Below are the code and all the weights of a small trained network. Each question names an input and a class and asks about switching units off, where a switched-off unit gives its printed mean instead of its output.

import numpy as np


def w(rows, s, z=0):
    codes = np.array(rows[::2]) - 128.0
    scale = np.full(codes.shape[1], s)
    scale[-1] = z or s
    return codes * scale


def norm(h):
    return h / np.sqrt((h * h).mean(-1, keepdims=True) + 1e-5)


def f(y):
    return np.maximum(y, 0)


def log_softmax(a):
    a = a - a.max(-1, keepdims=True)
    return a - np.log(np.exp(a).sum(-1, keepdims=True))


def net(x, mask):
    res = np.array(x, float).reshape(1, 4) / 4 @ E
    u = 0
    for l in range(2):
        y = f(norm(res) @ A[l][:, :-1].T + A[l][:, -1])
        res = res + np.where(mask[u : u + 4], y, B[l][:, -1]) @ B[l][:, :-1]
        u += 4
    return log_softmax(norm(res)[-1] @ U[:, :-1].T + U[:, -1])


A, B = {}, {}
E = w([
[107,122,119,111,113],'x0',
[51,201,89,183,171],'x1',
[132,115,95,254,32],'x2',
[127,127,129,127,129],'x3',
],0.0067)
A[0] = w([
[63,179,122,221,67,1],'0.n1',
[121,82,110,210,76,130],'0.n2',
[170,2,129,164,63,4],'0.n3',
[119,197,79,91,244,70],'0.n4',
],0.0082,0.0063)
B[0] = w([
[152,189,120,112,249,210],'0.n1',
[117,195,205,111,85,255],'0.n2',
[196,119,179,114,31,201],'0.n3',
[129,95,121,198,85,237],'0.n4',
],0.013,0.0049)
A[1] = w([
[184,144,177,113,106,253],'1.n1',
[228,2,21,94,93,153],'1.n2',
[176,147,43,164,125,170],'1.n3',
[54,55,5,167,221,3],'1.n4',
],0.0094,0.003)
B[1] = w([
[101,36,38,95,115,254],'1.n1',
[95,187,112,55,255,201],'1.n2',
[78,120,154,43,135,154],'1.n3',
[170,34,127,213,67,185],'1.n4',
],0.0086,0.0069)
U = w([
[114,56,100,16,232,26],'0',
[110,42,131,228,133,254],'1',
[182,127,193,53,8,52],'2',
[94,242,150,163,177,164],'3',
],0.017,0.0012)

Each question gives the input, the list of numbers given to net, and the class t.
The units are the neurons (one row each of A and B). Each row of codes is followed by its name. A weight is (code - 128) times the scale printed after its matrix; where a second scale follows, it is the last column's (A, B and U).
mask holds one flag per neuron, layer by layer. A switched-off neuron (its flag False) gives its mean, the last column of its row in B, instead of its output. The means were averaged over made-up inputs and are rounded, as every weight is.
A unit's drop is (log p(t) with every unit on - log p(t) with that unit switched off) / (log p(t) with every unit on - log p(t) with every unit switched off).
most important unit: the unit with the biggest drop
top k neurons: the k neurons with the biggest drops, biggest first
top k neurons in layer l: the k neurons of layer l with the biggest drops, biggest first
drop of u: that unit's drop, to one decimal
input [-7,-5,0,7], class 0: most important unit : 0.n2
input [-7,5,-7,-6], class 1: top 2 neurons in layer 0 : (0.n4, 0.n2)
input [-4,-6,0,1], class 0: top 2 neurons : (0.n2, 1.n2)
input [7,0,8,-4], class 2: top 2 neurons : (0.n3, 1.n2)
input [7,0,7,-2], class 2: top 3 neurons : (0.n3, 1.n2, 1.n1)
input [3,5,-8,8], class 1: top 2 neurons in layer 0 : (0.n4, 0.n2)
input [2,1,-8,0], class 1: top 2 neurons : (0.n4, 0.n3)
input [-6,1,-6,4], class 1: top 2 neurons : (0.n4, 0.n3)
input [-3,7,-1,1], class 1: top 2 neurons : (0.n2, 1.n4)
input [1,-3,-1,0], class 0: drop of 0.n2 : 0.7
input [-4,-7,0,-4], class 0: drop of 1.n2 : 0.6
input [7,2,6,7], class 3: drop of 0.n1 : 0.3
input [2,8,0,7], class 1: top 2 neurons in layer 1 : (1.n4, 1.n2)
